<82> |  27 | -21 |  -2 |  -6 |  27 |   5 | -10 |  11 | -13 |   2 | -29 | -20 |   8 |  26 | -20 |  -8 |  -1 |   1 | -28 | -33 |  -3 |  -7 |
<80> | -61 |   8 |  28 |  -9 | -37 | -23 |  24 |  12 | -11 |   3 | -10 |  16 |  -2 | -21 |   6 |   4 |  13 |   9 |   4 |  20 |  -7 |  25 |
<80> |  15 | -13 |   2 |  -2 |   7 | -20 |  -9 | -22 | -27 |  21 | -28 | -25 |  34 |  32 | -13 | -22 | -15 |   3 | -38 |  17 |   1 |   2 |
<86> |  -4 |  11 |  -5 |   4 |   1 |   4 | -12 |   1 |  26 | -20 |  10 |  14 | -28 | -10 | -19 |  25 |   2 |  10 |  16 | -34 |  -2 | -31 |
<82> | -26 |   0 |  -5 |  20 | -15 |   6 |  -3 |  32 |  -9 |  10 |  -7 | -15 |  27 |  32 |  -6 |  23 | -11 | -19 | -38 |  24 |   5 |  21 |
<84> | -28 | -11 |  34 |  33 |   1 |   7 | -30 |   3 | -20 | -15 | -14 | -21 |   4 |  50 | -26 |  37 |   8 |  22 | -13 |   2 |  32 | -21 |
<84> |  -4 | -38 |  -6 |  29 |  27 |  23 |   4 |  13 | -25 | -29 |  19 |  20 | -14 |  27 |  12 |  45 |  26 |  23 |   5 |  36 |  35 |  11 |
<80> | -11 | -58 |  12 |   0 |  21 | -54 | -57 |   0 |  -2 |  17 |  -4 |  13 |  23 | -27 |  23 |   3 |  -8 |  20 | -20 |   8 |  67 |  21 |
<86> | -18 |   4 |  23 |  20 |  -1 |   2 |  -7 | -11 |  -1 | -12 |  -9 |  10 | -12 |  13 | -21 |  19 |   1 |  18 |   4 | -22 |  10 | -30 |
<84> |   1 |  20 |  -6 | -19 | -17 |  -9 |  11 |  -3 |   2 |  12 | -12 | -16 |   8 |   0 | -13 | -19 |  -8 | -11 |  -9 |  -2 | -30 |   1 |
<86> |  -6 |  -6 |  11 | -11 |   3 |  -1 | -22 |  -3 |  13 | -27 |  23 |   4 | -25 | -18 |  15 |  11 |  21 |  22 |  34 |   5 |  17 |  -5 |
<84> |  -8 | -15 |  40 |  14 |   9 | -11 | -66 | -14 |  21 | -12 |  -4 |  12 |  26 |   0 |  36 | -14 | -27 |  14 | -23 | -16 |  45 | -10 |
<95> |   7 |  -3 |  17 |  -4 |   6 |   3 |  -3 | -18 |  -9 |  -8 |   7 | -10 | -15 |  -3 |   4 |  -6 |  18 |  16 |  32 |   6 |   9 |  -9 |
<84> | -20 |  44 | -21 | -56 | -42 | -18 |   9 |   1 |  28 | -37 |  -9 |   5 |  -8 |   1 | -17 | -13 |  -8 |  12 | -33 |   3 | -78 |  -5 |
<96> | -30 | -32 |   7 | -31 |  -2 | -32 | -19 |  17 | -18 | -26 |  -7 |  -7 | -11 |   4 |  -6 |  21 |  32 |  39 |  -9 |  27 |  10 |  21 |
<84> | -22 |  11 |  32 |   4 | -13 |  12 | -13 |  -7 |  -2 | -28 |   0 |  -6 |  -4 |  21 |   6 |   4 |   8 |  18 |   3 |  11 |   1 | -10 |
<95> |  41 | -53 | -29 |  35 |  59 |  59 |   4 |  59 | -19 |  -8 |   9 |   2 |   2 |  34 |  20 |  34 |  16 | -21 | -17 |  -7 |  34 |  27 |
<86> | -13 |   2 |  10 |   8 |   1 |  30 |   0 |  18 |   7 | -35 |  19 |  10 | -24 |   4 |  14 |  23 |  20 |  10 |  21 |   2 |   5 |  -1 |
<86> | -28 | -10 |  63 |  56 |   9 |  75 |  36 |  14 | -61 | -33 |  -9 | -10 |  -6 |  76 |  15 |  27 |  40 |  16 |  15 |  34 |  24 |   7 |
<96> | -69 |  14 |  44 | -26 | -53 | -10 |  -1 |  33 | -16 | -13 | -27 | -17 |  38 |  24 |  30 | -19 |   0 |   1 | -51 |  48 | -23 |  53 |
<96> | 21 | -6 | -7 |  1 | 14 | 14 |  3 | -5 |  0 | -4 | 13 |  5 | -1 | -2 | 20 | -9 |  2 | -3 |  8 | 10 |  4 |  6 |
<96> |  20 | -17 |   9 |   1 |  13 | -10 | -25 | -28 |  -9 |   3 |   1 |  -8 |  24 |  11 |  23 | -24 | -12 |   8 | -13 |  26 |  21 |   5 |
<95> |  28 |  17 |  36 |   4 |   6 |  24 | -49 | -23 |  27 |  -2 |  32 | -39 | -12 | -20 |  27 | -24 |   5 |  -8 |  65 | -20 |  33 | -27 |
<95> |  21 |   5 | -22 |  47 |  12 |  21 |  19 | -16 |  -1 |  25 |  14 |  22 |  21 |  11 |  11 |   3 | -31 | -28 |  -9 |  13 |  14 |  -5 |
<95> |  -2 |  28 |  18 | -21 | -24 |  48 | -39 |  -4 |   0 | -76 |  37 | -55 |   5 |  70 |  41 |  -3 |  19 |  20 |  -4 |  91 | -19 |  12 |
<86> |  -9 |  10 |  26 |   4 |  -1 |  32 | -31 |  16 |   9 | -40 |   7 | -28 | -20 |  30 |  -9 |  24 |  19 |  14 |  15 | -15 |   6 | -23 |
<84> |  12 | -16 |  33 |  11 |  19 |   8 | -26 |   2 |  -6 |  12 | -11 | -22 |   4 |   0 |   5 | -11 |   5 |  -2 |  16 | -32 |  33 |  -8 |
<82> |  -3 |  -5 | -12 |  -4 |  -6 | -31 |  16 | -16 | -19 |  31 |  -5 | -11 |   3 | -10 | -24 |   1 |   4 |   0 |   8 |  19 |   2 |   4 |
<80> | -21 |   3 |  22 |  -4 | -29 | -34 |  14 | -15 | -40 |  56 | -32 | -40 |  49 |  13 |  -5 | -36 | -13 | -18 | -25 |  43 |  -1 |  32 |
<80> |  -2 |  30 |   1 |  26 | -12 |  12 |  18 | -18 |  16 |  18 |  16 |  14 |  -6 | -19 |  -1 |   0 | -14 | -19 |  29 | -11 |   0 | -19 |
<96> | -32 |  -4 | -17 | -50 | -19 | -48 | -16 |  12 |  24 | -32 | -10 |  31 |  -8 | -24 |  -5 |   6 |  -2 |  30 | -37 |  -1 | -29 |  10 |
<86> | -10 |  -2 |  -1 |   2 |  -4 | -22 |  30 | -19 | -14 |  17 | -16 |  28 |   6 | -12 |  -5 | -11 |  -8 |   5 |  -9 |   4 |  -9 |   4 |
<82> |   5 |  -4 |   3 | -44 |  -5 | -38 |  17 | -13 |  -3 |  19 | -23 |   8 |   2 | -41 |   5 | -45 |   1 |   5 |   0 | -14 | -24 |  15 |
<96> |   2 | -17 | -11 |   3 |  14 |  16 |  33 |  29 | -10 |   6 |  10 |  13 | -22 | -22 |   7 |  15 |  26 |  -9 |  29 |  -5 |   7 |  21 |
<96> |  45 | -29 | -69 |   3 |  28 | -32 |  23 | -15 | -12 |  48 |   3 |  15 |  20 | -14 | -12 |  -4 | -22 | -20 | -24 |  21 |   3 |  16 |
<96> | -32 | -25 |  25 |  -6 |   0 |  -5 |   9 |  32 | -18 |  -2 |  -7 |   4 | -15 | -18 |   8 |  15 |  34 |  12 |  20 |  -2 |  20 |  26 |
<86> | -28 | -11 |  41 |  25 |   1 | -61 |  -7 | -72 | -18 |  21 | -34 |  35 |  -4 | -12 | -44 |   3 | -13 |  47 |   7 | -29 |  32 | -54 |
<95> |  22 | -36 | -15 | -21 |  26 | -20 | -14 |   6 |  -4 |   2 |   3 |  -2 | -11 | -22 |   3 |  -1 |  17 |  12 |  11 |  -5 |  18 |  11 |
<80> | -14 |  22 |  28 |   3 | -20 |   7 |  -5 |  -8 |   4 |   4 |   4 | -19 |   2 |  -2 |   8 | -12 |   1 |  -6 |  21 |   5 |   1 |  -4 |
<80> |   6 |  18 |  19 |   4 |  -4 |   7 |  -7 | -24 |  10 |  -5 |   7 |  -2 |  -8 |  -7 |   5 | -13 |  -2 |   4 |  25 | -12 |   2 | -22 |
<82> |  44 |  -4 | -37 | -10 |  18 |  25 |  35 |  -9 |  -9 |  -4 |  30 |   9 |  -4 |  -6 |  37 | -20 |   9 | -12 |  18 |  45 | -16 |  26 |
<84> | -14 |   7 |   0 |   6 |   1 |   1 |  -6 |  12 |  21 | -14 |   5 |  11 | -39 | -18 | -35 |  37 |  15 |  12 |  30 | -50 |   4 | -34 |
<82> | -13 |  27 |   4 |  14 | -26 | -23 |  42 | -46 | -22 |  42 |  -6 |  -4 |   3 |  -7 | -31 |  -9 |  -7 |  -5 |  23 |  21 | -12 | -15 |
<82> |  19 |  39 |  -8 |  18 | -10 |  18 |  57 | -62 |  -7 |   5 |  23 |  24 | -17 |  -7 |   2 | -18 |  -3 |  -1 |  46 |  28 | -26 | -26 |
<80> |  13 | -33 | -34 | -18 |  24 |   8 | -11 |  51 |   9 | -20 |  15 |   5 | -16 | -10 |  11 |  26 |  21 |  -1 |  -5 |  -4 |   7 |  27 |
<96> |   1 |   9 |  15 |   0 |  -2 |  -6 | -28 | -21 |  13 | -13 |  -2 |  -4 |  -2 |   6 |  -8 |  -4 |  -9 |  14 |  -1 | -15 |   4 | -27 |
<82> |  39 | -19 | -45 |  23 |  31 |   5 |  17 | -30 | -25 |   3 |  25 |  -8 | -22 |  24 | -36 |  37 |  17 |  13 |  26 |  33 |  15 | -23 |
<96> |  38 | -16 | -42 |  -5 |  20 | -11 |   8 | -16 |  -2 |  15 |  10 |  14 |  17 |  -6 |  16 | -17 | -17 | -10 | -18 |  26 |  -2 |  15 |
<95> |  -7 |   4 |  -9 |  15 |  -4 |   5 |   5 |  11 |  -1 |   8 |  -3 |  -1 |   7 |  13 | -12 |  15 |  -8 | -11 | -14 |   0 |  -1 |   0 |
<86> | -26 |  10 |   6 |  18 | -13 |  31 |  46 |  27 | -19 |  -7 | -17 |  22 |  14 |  29 |  11 |   4 |  -4 | -13 | -34 |  13 | -25 |  24 |
<80> | -24 | -28 |  21 |  -4 |  -3 | -40 | -29 |   2 |   1 |  21 |   3 |   8 |  12 | -39 |  25 |  -5 |   1 |   7 |   8 |  10 |  45 |  24 |
<86> | -36 | -12 |  36 |   1 | -13 | -21 |  -9 | -10 | -14 |  -6 | -11 |  17 |  16 |  -1 |  24 |  -9 |  -1 |  21 | -14 |  26 |  18 |  17 |
<84> | -20 |  29 |  43 | -23 | -25 |  -3 | -26 |   3 |   1 | -10 | -38 | -55 |  -2 |  29 | -44 | -11 |   5 |  10 |  -9 | -43 | -26 | -31 |
<80> | -23 | -23 |  -2 | -23 |   0 | -19 |   7 |  21 | -11 | -17 | -12 |  18 |  -8 |  -7 |   2 |  11 |  19 |  22 | -16 |   8 |  -6 |  23 |
<82> | -19 |   4 |  16 |  29 |  -3 |  16 | -32 |   9 |  17 | -19 |  20 |  -2 | -12 |  10 |  -2 |  37 |   2 |   5 |  16 |  -6 |  31 | -20 |
<82> |   4 | -15 |   0 | -42 |   2 | -36 |   2 |   2 |  -2 |  13 | -23 |   2 |   3 | -32 |   3 | -32 |   4 |   7 |  -9 | -17 | -14 |  18 |
<95> | -10 |   7 | -21 |   9 | -14 | -32 |   5 | -23 |  -5 |  25 |   2 |  -2 |   8 |   0 | -30 |  14 | -14 |  -1 |  -7 |  23 |   1 | -10 |
<95> |   3 | -11 | -41 |  20 |   4 | -23 |  16 |  -7 |  -9 |  30 |   0 |  16 |  16 |   4 | -22 |  20 | -20 | -11 | -26 |  20 |   6 |   4 |
<84> | -11 |  14 |  25 | -28 | -10 |  -1 | -38 |  -7 |  42 | -51 |   9 |  28 | -13 | -23 |  37 | -19 |  -5 |  25 |   1 | -22 | -10 | -12 |
<95> |  14 |   8 |  -8 | -14 |  -8 |  -9 | -36 | -22 |  15 |  -9 |  27 | -26 |   7 |   2 |  15 | -10 |  -5 |   3 |   8 |  37 |   7 |  -1 |
| -15 |  16 | -14 |  10 | -16 |  44 |  43 |  42 | -30 |  -6 |   8 | -42 | -14 |  45 | -28 |  39 |  35 | -18 |  12 |  35 | -24 |  18 | | <96>
| -13 |   4 |  63 | -52 | -12 | -19 | -17 | -29 |   1 | -29 |  -3 | -10 | -29 | -39 |  31 | -47 |  36 |  42 |  56 |  -7 |  -3 |  -3 | | <80>
|  -1 |   7 |  15 | -11 |  -7 | -17 | -27 | -12 |   1 |   3 | -21 | -29 |   9 |  16 | -26 | -10 |  -8 |   8 | -15 | -18 |  -5 | -20 | | <86>
| -17 |  21 |  40 |  -3 | -22 | -22 |  -6 | -31 |  12 |  26 |   9 |  -7 | -12 | -51 |   8 | -24 |   5 |   0 |  60 | -14 |  18 | -13 | | <82>
|   4 |   2 |  46 |  16 |   3 |  23 |  -3 | -14 | -16 |   9 |   2 | -22 |   5 |   4 |  27 | -23 |  11 |  -4 |  35 |   5 |  25 |   1 | | <84>
|  13 | -46 | -15 |  -2 |  29 | -41 |   0 |  -6 |  -9 |  33 |  -6 |  29 |   2 | -44 |   5 |  -4 |  -1 |   6 |   4 | -13 |  34 |  14 | | <96>
|   9 |  13 | -17 |  26 |  -4 | -26 |  -8 | -23 |  23 |  54 |   6 |   9 |  15 | -35 | -16 |  -4 | -38 | -30 |   7 | -26 |  19 | -21 | | <95>
| -56 |   8 |   9 | -15 | -30 |  -5 |  17 |  27 |  18 | -38 |   5 |  60 |  -3 | -24 |  43 |   5 |  -1 |  13 | -23 |  19 | -21 |  34 | | <86>
|  -9 |   6 |  30 |  21 |  -8 |  26 |  18 | -15 | -30 |  -2 |   8 | -16 |   6 |  27 |  21 |  -6 |  15 |   2 |  21 |  46 |  11 |  10 | | <84>
|  11 |   7 | -26 | -18 |  -5 | -11 |  15 |  -2 |  11 |  10 |   4 |  12 |   5 | -21 |   8 | -17 | -11 | -12 |  -8 |   5 | -22 |  12 | | <84>
|   1 |  36 |   9 |   9 | -10 |  21 |  29 | -35 |  13 | -24 |   5 |  38 | -16 |   0 |   6 | -13 | -11 |  10 |  13 | -10 | -31 | -31 | | <82>
|  -7 | -25 | -11 | -34 |   3 | -10 | -45 |  47 |   0 | -24 |   3 | -52 | -11 |  18 | -20 |  31 |  32 |  14 |  -9 |   9 |   8 |  16 | | <95>
|  26 | -28 | -21 | -37 |  18 | -43 | -53 |  15 |  34 |  22 |   7 | -13 |   0 | -57 |   6 | -14 |  -6 |  -8 |   7 | -38 |  24 |   9 | | <95>
|   1 |  -4 |  12 |  40 |  19 |  61 |  40 |  31 | -20 | -12 | -11 |  22 |   0 |  34 |  12 |  13 |   5 | -15 | -11 | -18 |  -1 |   6 | | <95>
| -38 |   5 | -21 |  -2 | -22 | -38 |  19 | -11 |  -3 |  -5 |  -8 |  32 |  -6 |   1 | -35 |  30 |  -6 |  22 | -24 |  18 | -18 |  -8 | | <82>
|   0 |  -6 | -11 | -21 |  -5 | -37 | -12 | -13 |  14 |  12 |   4 |  13 |   5 | -34 |   9 | -15 | -11 |   4 |  -2 |   4 |   3 |   7 | | <86>
|   5 |  -8 |  11 |   0 |   1 |  28 | -13 |  25 | -13 |  -6 |   7 | -36 |  19 |  28 |  29 |  -7 |   9 | -14 |  -8 |  32 |  10 |  31 | | <86>
|  37 | -34 | -34 |  -6 |  35 |  -4 |  13 |  -2 |  -4 |   6 |  18 |  26 | -10 | -28 |  22 |  -4 |   9 |   1 |  14 |   9 |  14 |  18 | | <96>
|   7 |  16 |  17 |  -1 | -11 |  28 | -30 |  23 |  12 |   9 |  22 | -57 |   8 |   2 |  22 | -10 |   7 | -30 |  28 |   9 |  15 |  14 | | <80>
|  15 |   8 |  -7 |  24 |   3 |  -2 |  28 | -35 | -29 |  30 |  -9 | -18 |   2 |  23 | -42 |   4 |  -2 |  -3 |  11 |   9 |  -2 | -25 | | <82>
|   3 | -41 | -48 |  37 |  36 | -14 |  -9 |  17 |  21 |   2 |  28 |  62 | -23 | -32 | -10 |  64 |  -5 |   5 |   5 | -22 |  48 | -10 | | <84>
|  -7 |  15 |  -2 |  10 |  -2 |  19 |  51 |  -3 | -14 |  -9 | -14 |  23 | -21 |  12 | -26 |  12 |  10 |   6 |   5 | -17 | -31 | -17 | | <86>
|  35 |   6 |  -5 |   4 |  25 |  30 |   5 | -25 |  12 | -34 |  16 |  23 | -28 |   3 |   8 |  -4 |   6 |  16 |  24 | -18 |  -9 | -31 | | <82>
| -56 |  -6 |  20 |  32 | -14 | -31 |  -4 | -20 | -13 | -16 | -32 |  48 |  17 |  35 | -26 |  32 | -24 |  37 | -59 |   7 |   9 | -21 | | <80>
|  52 |  10 | -11 |   1 |  22 |  44 |  29 | -20 |  -4 | -10 |  15 |   5 |  -5 |   7 |  30 | -33 |   1 | -12 |  20 |   6 | -20 |  -2 | | <82>
| -15 |  38 |  -1 |  -4 | -22 | -25 | -18 | -18 |  45 |  -2 | -15 |  22 |  -7 | -19 | -38 |   2 | -35 |   2 | -15 | -63 | -26 | -50 | | <96>
|   4 |  -4 |  -2 |  19 |  10 |  -1 |  31 | -19 | -18 |  15 |  -7 |  19 |  -7 |  -1 | -15 |   4 |   2 |   4 |  12 |  -5 |   3 | -12 | | <86>
|  44 |  -1 | -27 |  10 |  26 |  -2 |  19 | -30 |  -6 |  26 |   5 |  -8 | -24 | -11 | -42 |   5 |   6 |  -3 |  38 | -28 |   1 | -37 | | <86>
|  17 |  -7 |   4 |  47 |  23 |  34 |   9 |  -2 | -18 |  12 |   4 | -10 |  -3 |  29 | -16 |  23 |   4 | -11 |  16 |  -9 |  27 | -20 | | <86>

(47) | -36 | -17 | -10 |  -1 | -14 | -35 | -31 |  19 | -28 |  20 |   9 |  21 |   8 |  10 |  15 |   8 | -45 |  -7 | -10 |   5 | -42 | -61 |
(55) |  36 |   7 |  -7 |  18 |  16 |  14 |  21 |  46 |  36 |  42 | -19 |  11 | -15 | -12 |  30 |  -9 |  22 | -26 |  -7 |  -1 | -20 |  19 |
(47) | -33 | -13 |   2 | -11 | -18 | -21 |  -9 | -39 | -41 | -35 |  15 | -12 |   8 |  25 | -16 |  14 | -31 |  26 |   2 |  10 |   0 | -28 |
(55) |   4 |  -4 |   8 |  10 |  29 |  15 | -34 | -30 |  30 | -10 |   7 |  -6 |  -1 |   1 | -19 | -14 |   5 |  18 |  -3 |  -9 |  18 |  27 |
(55) |  26 |  10 | -10 |  -4 |  -4 |   2 |  38 |  40 |  12 |  35 | -23 |  -1 | -16 |  -2 |  32 |   6 |   7 | -20 | -11 |  -5 | -21 |  15 |
(49) |  -7 |   6 |  27 |   2 | -16 | -15 |  33 |  16 | -25 | -42 |  18 |   4 |   9 |  -6 | -15 |  -7 |   8 |  -7 |  12 |  25 |  -4 |  -4 |
(57) |  23 |  -6 |  17 |  10 |  30 |   7 |  20 |  10 |  33 |   2 | -18 |  -7 |  -8 |  12 |   4 |  -2 |  10 |  -8 |  -7 | -12 |  -7 |  27 |
(55) |   4 |   1 |  -1 |  -9 |  13 |  15 | -22 |   1 |  20 |  19 |  -9 |   7 |  10 | -23 |  -6 |  -3 |  15 | -11 |   3 | -26 |  27 |   9 |
(49) |  23 |  -8 |  38 |  -8 |  29 |  -1 |  38 |  41 |  26 |   9 | -26 |   1 |   1 | -15 |   9 |   0 |  16 | -29 |  -8 | -21 |  -3 |  33 |
(55) |   3 |   2 |  -2 |  -1 |  -3 |  -4 |   9 |  -3 |  -1 |  -2 |  -1 |  -9 |  -9 |  11 |   5 |   3 |  -8 |   8 |  -7 |   4 | -10 |   9 |
(57) |  15 | -38 |  -6 |  18 |  55 |  28 | -43 | -58 |  23 |  36 | -14 | -11 | -16 |  -3 |  20 |   5 |   2 |  36 | -13 |  -4 |  23 |  36 |
(47) |  21 |  50 | -21 | -31 | -25 |  23 |  13 |  15 |  32 |   7 | -13 | -16 |  -5 |  -9 | -15 |  -5 |  23 | -13 |  -1 | -36 |  27 |  37 |
(49) | -34 |  -4 |  51 | -35 |  -7 | -39 |   6 |  13 | -22 | -43 |  10 |  -5 |  18 |  -2 | -28 |   3 | -31 |  -4 | -11 | -13 |  -7 |   3 |
(57) |   0 |  22 | -17 | -15 | -25 |   4 |   8 | -15 |  -6 | -13 |   3 | -17 |  -7 |  12 |  -9 |   3 |  -3 |  13 |   0 |  -2 |   8 |  10 |
(57) |  12 | -17 |  20 | -37 |  19 | -13 |  16 |  -7 |  -7 |  43 | -24 | -31 | -37 | -14 |  45 |  18 | -31 |  31 | -50 |  -4 | -13 |  83 |
(47) | -37 | -10 |  -9 |  -3 | -28 | -29 | -10 | -15 | -45 | -21 |  17 |   1 |   7 |  26 |  -4 |  13 | -38 |  13 |   2 |  18 | -23 | -53 |
(47) |  27 |  15 | -17 |  29 |   1 |  11 |  16 |  51 |  25 |  33 |  -3 |  22 | -11 | -12 |  25 | -15 |  23 | -28 |   3 |  15 | -27 |  -4 |
(55) |  -4 |   9 |  -9 | -40 | -39 | -18 |  48 |  20 | -35 |  12 | -21 | -15 |  -6 |   7 |  20 |  29 | -17 | -10 |  -8 | -10 | -10 |  -8 |
(55) |   7 |   5 |  -1 |  -8 |   2 |  -3 |  12 | -23 |   7 |  -9 |  -4 | -29 | -23 |  29 |   3 |   5 | -19 |  28 | -21 |   1 | -13 |  37 |
(49) | -19 |   2 |   3 |   8 | -27 | -12 |   7 | -10 | -42 | -34 |  28 |   5 |   6 |  -3 | -10 |  -3 |  -2 |  12 |  14 |  38 |  -2 | -23 |
(55) | -46 |  -1 | -22 |  -4 | -53 | -26 | -18 |   7 | -68 |  -8 |  29 |  26 |  23 | -11 |  -3 |   8 | -20 |  -6 |  21 |  28 |  -9 | -85 |
(49) | -11 |  20 | -24 | -31 |   1 |  -5 | -58 |   5 |  41 |  38 |  -9 |  -7 |  -7 |  11 |  -2 |  -3 | -38 |   2 | -33 | -52 | -13 |  12 |
(57) | -29 |  20 |  -9 | -51 | -32 | -20 | -23 |  10 |  -7 |   6 |  -5 |  -6 |  11 |   2 | -15 |  11 | -34 |  -8 | -14 | -43 |   2 | -15 |
(47) |   5 |  -7 |  25 | -15 |   1 |  -1 |  36 |  20 | -11 |  -7 | -16 |   3 |  15 | -19 |  -3 |  10 |  20 | -24 |  12 | -12 |  20 |   0 |
(49) |   2 |  28 | -18 |  17 | -27 |   7 |  10 |  -3 |  -2 | -33 |  22 |   0 |   0 |  14 | -20 | -13 |  14 |   3 |  18 |  21 |  -1 | -14 |
(49) |  -2 | -12 |  13 | -14 |  19 |  -2 |  -7 | -11 |  13 |   0 | -16 |  -9 |   5 |  10 |  -6 |   9 | -10 |   0 |  -8 | -28 |   8 |   8 |
(57) | -15 |  12 | -14 |  15 | -40 |  -5 |  11 |   3 | -46 | -23 |  31 |  15 |   7 | -13 |  -5 |  -7 |  11 |   2 |  24 |  46 |  -1 | -38 |
(47) | -60 | -58 |  21 | -20 |  33 | -44 | -92 | -26 | -21 |  28 |   4 |  12 |  15 |   3 |   7 |  15 | -79 |  20 | -34 | -24 | -24 | -38 |
(49) |  12 |  19 |  15 | -12 |   9 |   2 |  14 |  17 |  43 | -19 | -14 | -11 |   4 |  19 | -25 |  -6 |   5 | -18 |  -4 | -37 |   1 |  21 |
(47) | -23 | -30 |  25 | -11 |  12 | -17 | -10 | -19 | -25 | -12 |  -1 |  -1 |  13 |   0 |  -5 |  13 | -19 |   8 |  -2 |  -4 |   7 | -14 |
(57) |  -9 |  25 |   4 | -23 | -37 | -20 |  30 |  33 | -17 | -17 |   5 |  -1 |   3 |   1 |  -7 |   1 |  -9 | -15 |  -1 |   0 | -16 |  -8 |
(57) | -13 | -14 |  11 |  23 |   7 |  -9 | -13 |  29 |  -5 |  -2 |  11 |  35 |  24 | -15 |  -6 |  -9 |   9 | -29 |  19 |   8 |  -9 | -51 |
|  -6 |   0 |  18 |  -3 |  -7 | -12 |  15 |  16 | -15 | -13 |   8 |   5 |   4 | -11 |  -2 |  -3 |   0 |  -6 |   1 |  12 |  -6 |   1 | | (49)
|  -5 |  12 |  18 |  -7 |  -9 | -12 |  14 |  19 |  -1 | -23 |   7 |   0 |   5 |  -1 | -14 |  -7 |  -1 |  -9 |   0 |   0 |  -7 |   5 | | (49)
|  29 | -27 |   6 |  15 |  42 |  31 |  22 | -38 |  29 |  -7 | -34 | -17 |   4 |  28 |  -5 |  16 |  29 |   0 |  16 | -25 |  33 |   8 | | (49)
|  16 | -16 | -15 |  29 |  35 |  33 | -29 | -47 |  30 |   4 |  -5 |  -5 |  -3 |  13 |  -5 |  -4 |  19 |  19 |  10 |  -4 |  25 |   8 | | (57)
|  17 |  11 | -21 |  34 |  26 |  14 | -42 | -28 |  46 |  11 |  17 | -13 | -36 |  25 |   8 | -25 | -15 |  41 | -27 |  19 | -29 |  47 | | (55)
|  10 |  22 | -34 | -23 | -11 |   6 | -15 |  -7 |  17 |  41 | -12 | -21 | -29 |   8 |  22 |   5 | -22 |  20 | -31 | -17 | -11 |  37 | | (55)
|  10 |   6 | -35 |  48 |   2 |  -1 | -23 |  30 |  19 |  37 |  16 |  25 | -20 |  10 |  32 | -20 |  -9 |  -3 |  -8 |  34 | -56 | -24 | | (47)
|   1 |  -8 |  22 | -21 |   4 |   1 |  23 |   8 |  -6 |  -8 | -18 |  -1 |  18 | -13 | -10 |  12 |  16 | -20 |  11 | -24 |  28 |  -2 | | (55)
|  23 |   1 |  13 |   5 |  19 |  19 |  16 |   1 |  21 |   1 | -10 |  -4 |  -3 | -14 |  -1 |  -6 |  28 |  -4 |   4 |  -4 |  20 |  34 | | (47)
|   8 |  15 | -14 | -47 | -26 |  -7 |  37 |  12 | -10 |  27 | -31 | -26 | -15 |   6 |  22 |  27 | -15 |  -3 | -20 | -28 |  -1 |  23 | | (55)
|  -9 | -40 |  -9 |   8 |  49 |  18 | -77 | -47 |  20 |  41 | -10 |   8 |   7 | -10 |   7 |   5 |  -9 |  18 |  -7 | -25 |  26 |  -5 | | (57)
